Below are the code and all the weights of a small trained network. Each question names an input and a target symbol and asks about switching units off, where a switched-off unit gives its printed mean instead of its output.

import numpy as np


def w(rows, s, z=0):
    codes = np.array(rows[::2]) - 128.0
    scale = np.full(codes.shape[1], s)
    scale[-1] = z or s
    return codes * scale


def norm(h):
    return h / np.sqrt((h * h).mean(-1, keepdims=True) + 1e-5)


def f(y):
    return y / 2 * (1 + np.tanh(0.7978845608 * (y + 0.044715 * y**3)))


def softmax(a):
    e = np.exp(a - a.max(-1, keepdims=True))
    return e / e.sum(-1, keepdims=True)


def log_softmax(a):
    a = a - a.max(-1, keepdims=True)
    return a - np.log(np.exp(a).sum(-1, keepdims=True))


def net(x, mask):
    ids = ['αθλμξψω'.index(c) for c in x.split()]
    T = len(ids)
    res = E[ids] + P[:T]
    u = 0
    for l in range(2):
        q, k, v = (norm(res) @ M[l].T for M in (Q, K, V))
        z = softmax(np.where(np.tri(T) > 0, q @ k.T / 4**0.5, -1e9)) @ v
        res = res + np.where(mask[u], z, O[l][:, -1]) @ O[l][:, :-1]
        u += 1
        y = f(norm(res) @ A[l][:, :-1].T + A[l][:, -1])
        res = res + np.where(mask[u : u + 8], y, B[l][:, -1]) @ B[l][:, :-1]
        u += 8
    return log_softmax(norm(res)[-1] @ U[:, :-1].T + U[:, -1])


Q, K, V, O, A, B = {}, {}, {}, {}, {}, {}
E = w([
[25,6,203,204],'α',
[203,183,96,210],'θ',
[83,80,68,81],'λ',
[116,86,124,125],'μ',
[171,150,29,69],'ξ',
[142,126,192,79],'ψ',
[141,116,229,26],'ω',
],0.018)
P = w([
[135,104,119,119],'0',
[68,147,60,151],'1',
[40,192,160,76],'2',
[254,89,161,184],'3',
[137,158,149,61],'4',
[36,185,163,74],'5',
[209,117,162,188],'6',
[172,183,137,76],'7',
[100,232,103,120],'8',
[151,83,107,145],'9',
[54,99,101,115],'10',
],0.014)
Q[0] = w([
[177,30,108,79],'0.h1',
[88,36,133,77],'0.h1',
[208,199,95,102],'0.h1',
[53,80,173,2],'0.h1',
],0.0075)
K[0] = w([
[2,35,137,126],'0.h1',
[43,69,158,204],'0.h1',
[142,157,122,175],'0.h1',
[134,63,202,130],'0.h1',
],0.01)
V[0] = w([
[254,168,124,80],'0.h1',
[189,141,107,61],'0.h1',
[174,183,160,168],'0.h1',
[153,175,145,192],'0.h1',
],0.007)
O[0] = w([
[129,97,147,8,46],'0.h1',
[50,148,226,173,134],'0.h1',
[161,99,101,218,10],'0.h1',
[1,133,135,51,7],'0.h1',
],0.0071,0.0019)
A[0] = w([
[181,163,239,137,175],'0.n1',
[46,186,249,126,108],'0.n2',
[146,28,117,116,251],'0.n3',
[163,152,52,126,121],'0.n4',
[231,113,227,29,215],'0.n5',
[149,255,124,89,209],'0.n6',
[207,227,161,110,220],'0.n7',
[105,200,152,110,67],'0.n8',
],0.0085,0.0013)
B[0] = w([
[183,102,93,94,184],'0.n1',
[107,251,176,116,194],'0.n2',
[206,75,153,220,173],'0.n3',
[86,125,137,150,173],'0.n4',
[128,101,112,254,254],'0.n5',
[55,143,174,115,213],'0.n6',
[81,98,72,176,210],'0.n7',
[120,185,79,71,146],'0.n8',
],0.009,0.0059)
Q[1] = w([
[171,193,65,99],'1.h1',
[87,254,117,180],'1.h1',
[193,210,57,112],'1.h1',
[113,3,150,153],'1.h1',
],0.0097)
K[1] = w([
[115,17,204,130],'1.h1',
[110,77,202,134],'1.h1',
[53,123,99,172],'1.h1',
[238,219,129,1],'1.h1',
],0.0093)
V[1] = w([
[137,195,15,192],'1.h1',
[114,132,70,149],'1.h1',
[43,52,93,255],'1.h1',
[243,169,106,130],'1.h1',
],0.0067)
O[1] = w([
[12,193,91,139,174],'1.h1',
[168,119,22,79,152],'1.h1',
[177,35,255,53,254],'1.h1',
[87,186,100,44,94],'1.h1',
],0.0065,0.005)
A[1] = w([
[31,156,86,214,15],'1.n1',
[151,8,85,127,78],'1.n2',
[71,250,160,110,152],'1.n3',
[200,189,77,2,120],'1.n4',
[43,143,74,66,29],'1.n5',
[212,147,82,160,38],'1.n6',
[56,154,89,103,100],'1.n7',
[151,110,201,162,252],'1.n8',
],0.01,0.0036)
B[1] = w([
[146,154,19,114,162],'1.n1',
[136,162,172,207,214],'1.n2',
[139,160,242,185,228],'1.n3',
[2,164,44,154,179],'1.n4',
[239,76,164,91,182],'1.n5',
[171,145,188,180,148],'1.n6',
[213,164,238,105,167],'1.n7',
[48,107,23,109,254],'1.n8',
],0.0075,0.0057)
U = w([
[23,80,8,111,91],'α',
[169,207,105,164,88],'θ',
[236,31,209,129,173],'λ',
[166,130,153,171,181],'μ',
[119,178,137,33,209],'ξ',
[112,189,196,119,37],'ψ',
[108,163,251,118,4],'ω',
],0.011,0.0038)

Each question gives the input, a string of symbols that net reads in full, and the target symbol t.
The units are the heads (4 rows each of Q, K, V and O) and the neurons (one row each of A and B). Each row of codes is followed by its name. A weight is (code - 128) times the scale printed after its matrix; where a second scale follows, it is the last column's (O, A, B and U).
mask holds one flag per unit, layer by layer, with each layer's heads first. A switched-off unit (its flag False) gives its mean, the last column of its rows in O or B, instead of its output. The means were averaged over made-up inputs and are rounded, as every weight is.
A unit's drop is (log p(t) with every unit on - log p(t) with that unit switched off) / (log p(t) with every unit on - log p(t) with every unit switched off).
The circuit of an input: a set's keep is (log p(t) with only the set's units on - log p(t) with every unit switched off) / (log p(t) with every unit on - log p(t) with every unit switched off). Starting from the 12 units with the biggest drops (on a tie, the unit counted first), units are removed one at a time, each time the one whose removal leaves the highest keep (on an exact tie, the one counted first), for as long as the keep stays at least 0.8.
units of the circuit, in order: the units of the circuit, biggest drop first
k most important neurons: the k neurons with the biggest drops, biggest first
top k neurons in layer l: the k neurons of layer l with the biggest drops, biggest first
drop of u: that unit's drop, to one decimal
input ω ξ ξ, target ω: most important neuron -> [1.n3]
input ξ ξ λ ω α α λ θ, target α: 3 most important neurons -> [0.n7, 0.n6, 1.n8]
input λ ψ ξ λ ω ξ λ ξ ξ ψ ξ, target ξ: units of the circuit, in order -> [1.n7, 0.n5]
input ω ξ θ, target ω: 3 most important neurons -> [0.n5, 1.n3, 0.n6]
input λ θ μ θ ξ λ, target ξ: top 2 neurons in layer 1 -> [1.n2, 1.n4]
input ω ω α ω α λ ξ ψ, target α: 3 most important neurons -> [0.n7, 1.n8, 0.n6]
input μ ψ θ θ λ, target λ: 2 most important neurons -> [0.n2, 0.n1]
input λ ξ ξ ω ξ θ ω ξ θ λ, target μ: 2 most important neurons -> [0.n3, 1.n2]
input ξ θ θ α ξ ω α ω, target α: 3 most important neurons -> [1.n8, 0.n5, 0.n7]
input ω ψ ξ, target ω: 2 most important neurons -> [1.n3, 0.n5]
input ξ θ ω λ α, target α: 2 most important neurons -> [1.n8, 1.n3]
input ξ ψ ξ λ ψ μ μ α ω λ, target μ: top 2 neurons in layer 1 -> [1.n2, 1.n8]
input ξ ω ω ω λ, target λ: top 2 neurons in layer 1 -> [1.n4, 1.n8]
input θ μ μ μ ω α α ξ, target α: units of the circuit, in order -> [1.n4]
input ξ ξ λ μ ψ ξ μ ξ λ, target ξ: top 2 neurons in layer 0 -> [0.n5, 0.n2]
input μ ω λ ξ ξ ω ξ α μ, target ω: drop of 1.n3 -> 0.3
input λ α α ψ ω, target α: top 2 neurons in layer 1 -> [1.n8, 1.n3]
input α λ θ λ ξ, target α: drop of 1.n4 -> 0.6
input ξ ξ ξ ω α, target α: drop of 0.n8 -> 0.0
input θ θ θ ψ ξ μ α ξ μ ψ, target μ: most important neuron -> [0.n5]
